[ 28.2 -17.4   8.3   2.7 -18.3 -39.4  25.0  -6.6 -14.0 -12.0 -25.5   2.5
  21.5  12.5   2.4  -0.9  -4.3  11.5  -7.6   0.9 -25.2  11.7   1.3   5.0
  -9.4   2.8   3.2  -4.3  22.7   7.2  -6.4  -8.9  15.7   6.3   1.3]
V.zemib
[ 24.3  -0.1 -14.2   7.9 -16.3 -35.0  21.4 -12.5 -22.8 -17.9  29.7  12.4
  22.4  22.2  11.3  14.6 -17.4   7.0 -15.7  -3.8 -33.2  20.0  -8.2   3.0
 -28.2  15.3  30.5  41.1   5.4  27.7  -1.3  -7.7  20.4 -12.7  29.1]
F.gumo
[ 27.0  -7.9  -4.3  -4.0 -15.6 -36.2  19.3  -4.0 -12.2 -16.6  24.1   1.6
  30.0  12.2   6.8   6.0  -1.9   3.2 -10.7  11.2 -30.0   5.1   4.9   7.6
 -24.9   9.6  18.3 -10.2  14.2   5.9   6.5 -13.1  17.0   0.7  12.5]
V.Tafov
[ 32.5 -24.2   8.3   2.8 -37.3 -58.7  23.1  11.9  -2.7 -34.8   6.9   3.7
  16.2  21.1   6.7  -0.4   3.0   3.6  -8.1  12.9 -33.1   4.3   3.7   0.7
  -9.4   5.1   7.2  29.3  14.2  23.7   2.3   2.9   6.9  10.8  12.7]
V.zemib
[ 43.8   5.1   3.6   9.8  11.5 -39.0  22.2 -26.0 -37.9   3.6  18.9   9.1
 -16.8  49.6  -7.0  21.3 -31.9  -1.0 -20.8  36.9 -11.5  42.8 -24.3  17.9
 -33.2  19.1  41.5 -18.9  47.5  -5.7 -12.6 -14.7  13.9 -25.6   4.5]
F.geg
[ 12.9 -22.2   0.7 -12.4 -15.7 -31.8  17.0   8.3  -4.0 -19.6  11.1  -0.2
  17.8   9.5   6.8   7.1 -28.0   5.9  -4.7   3.4 -10.6   5.3   1.7  -4.9
   0.4 -13.5  -0.5  -6.9  11.6  11.2  14.2   3.2   4.7  15.8   4.7]
F.pupev
[ 33.4   3.5 -15.6   5.1 -15.6 -41.3  29.9   4.5   3.7 -25.0  28.8  11.0
  19.7  23.7  10.1   2.1 -12.1  13.9 -10.8   7.7 -12.6  27.2 -11.7   2.4
 -10.5  14.8  11.7 -11.9   3.4  21.1  -3.9 -31.0  24.7  -1.8   7.0]
F.pupev
[ 23.2 -37.7  -3.5   2.8 -12.9 -26.4   1.0   8.7 -15.2 -11.0  11.1  -0.4
  13.4  37.2  13.6  -8.6  -5.0   8.1  -6.8   1.6 -19.8   4.8   2.6  -4.9
  -7.2  13.7   0.7 -11.6   9.7  18.5   1.1  -4.5   5.7   3.3   4.3]
F.geg
[ 45.5  -1.7   9.3   4.0  -9.5 -30.0  18.0   5.4  -6.3  -5.8  16.0   9.1
  18.5  16.8  -6.0  19.9   4.4  10.0  -9.5   5.2 -14.7  11.2  -5.9   5.6
 -15.7   5.9  17.9  -8.6   3.8  -9.6  -2.7  -6.4   4.0  -5.6   0.3]
F.geg
[ 27.1 -20.7   0.4   1.3 -41.4 -32.6  49.5  13.8  -7.4 -48.4  31.1  15.2
  47.6  12.1  23.9  21.7   2.5  10.7 -12.3 -10.9 -34.0   6.0  -0.5  -6.9
 -32.9   4.1  -9.3 -11.1   9.3  27.0  13.6 -27.3  26.2  -1.4  18.5]
V.Gobe
[ 26.2  -4.6  -2.2   0.4 -17.5 -32.5  24.2   3.6 -14.1 -67.5  23.6  44.4
  25.8  26.4  14.0  23.4  -8.5   2.8 -11.0  15.9 -36.7   9.1  -5.9   7.5
 -17.0  17.0   4.1 -15.2  14.8  21.6   5.2  -8.4  28.7   1.5   9.9]
V.Tafov
[ 29.0  -8.0  -2.5   1.0  -5.5 -26.8  13.1  -6.4 -10.5 -21.4  25.8  18.3
  27.6  13.9  17.9  -2.5   0.7   0.0 -11.4  12.0 -32.3  -0.3  -4.1  -2.2
  -9.5   2.4   2.4  -2.3  16.8  23.5   5.1  -7.8  32.6   5.0  12.5]
F.gumo
[ 37.5 -34.9   0.7  13.7 -47.0 -57.0  21.9  14.4  -9.8 -65.9  20.5  15.9
  36.5  21.0   5.7   0.8   7.4  10.0 -14.0   9.4 -43.0  23.1  -1.0  -1.5
 -17.4  13.5   4.0 -10.9  18.8  18.9   8.2 -35.5  22.4 -13.1   9.1]
V.zemib
[ 19.2 -18.2  15.6  15.4  -6.7 -42.2  18.4   5.1   8.4 -10.3   5.5  -1.7
  12.2   9.8   1.8 -10.3   2.2   6.8 -14.2   8.5 -31.1   2.9  11.7   4.8
  -1.0   9.3   6.6  -4.8  10.2  13.3  23.8  -3.3  21.8   5.0  10.3]
V.zemib
[ 30.8 -28.0   4.7   9.0 -13.4 -21.1  16.3  16.4  -6.3 -22.0   3.8   4.6
  19.2  13.0  16.5  -3.3   8.0   3.6 -18.4  10.5 -37.0 -14.0  11.7   7.3
  -8.4   1.2 -12.9   0.3   1.7  23.1  -6.5  -6.8  15.3   0.4   8.4]
V.Tafov
[ 13.2 -21.2   2.2   1.7 -11.9 -14.7  10.2  -5.3 -12.9  -0.7  20.0  -8.0
   1.6 -26.1  20.4   3.8   5.9   8.9   0.7   3.5 -17.3  -8.9   5.3   9.6
   0.8   2.6  -1.5  -4.1  -2.4   3.3  -4.5   6.2  22.9   4.0   4.8]
F.geg
[ 22.6  -0.8 -15.6   4.9 -37.7 -54.8  22.1   0.6 -17.3 -22.4  28.6  15.9
  18.2  18.9   2.5   8.3  -5.4   7.3 -36.7   3.0 -34.8  19.9 -17.7  -3.8
 -24.6  12.1   8.1  -7.3  36.4  16.3   0.8 -14.2  22.3  -6.6  12.6]
V.zemib
[ 33.8  14.3   0.5   3.5   1.5 -35.3  19.5 -17.6 -17.9   0.5  17.5  12.5
  13.4  32.2   4.2  15.5 -40.6   5.2 -21.9  19.7  -5.8  42.9 -22.5  -1.2
 -33.1  19.7  24.2 -18.3  23.8  16.2  -6.6 -23.0  12.8 -11.5   9.5]
F.pupev
[ 37.1 -17.4  -2.6  10.2 -24.7 -29.1  20.1  33.6  -6.2 -37.4  -0.1  -0.7
  20.1   6.2  17.9   1.4   0.9  11.1  -4.0   9.0 -52.0 -16.1   0.2   5.5
  -9.6   0.8  -8.6  -2.0  -2.7  25.8   4.8 -14.9  18.5   0.5   6.4]
V.Tafov
[ 53.5  -8.8   4.8   4.9 -25.4 -42.1  22.8  18.9 -11.8 -20.0  12.1   5.5
  23.1  13.7   8.2   0.5  -1.5  -2.3 -26.6   6.3 -29.7  16.8  -1.1   6.4
  -6.0   9.1   5.1 -20.0  19.4  38.9  14.5  -9.6  17.3  10.7   4.1]
V.zemib
[ 24.9 -24.0  -5.1  -2.5 -24.7 -59.9  33.2  -9.4   1.3 -37.1  18.3  16.1
  22.0  22.1  15.1  -2.4   3.6  14.2 -16.4  -1.4 -44.2   1.8  69.5   1.3
 -15.1   9.9  15.6  15.1  19.9  27.3   6.8 -15.0  30.3 -11.1  12.8]
V.Tafov
[ 35.8 -16.1  11.6  -5.9 -27.6 -62.6  26.6   9.7 -19.9 -36.4  25.0  15.7
  28.5  14.1   3.2   5.0  -3.1  27.9 -17.6   7.4 -39.3   7.0   1.0  -6.5
 -36.8  11.0  -5.6 -22.1  14.0  26.9   9.8 -11.4  21.3  -0.8   3.6]
F.gumo
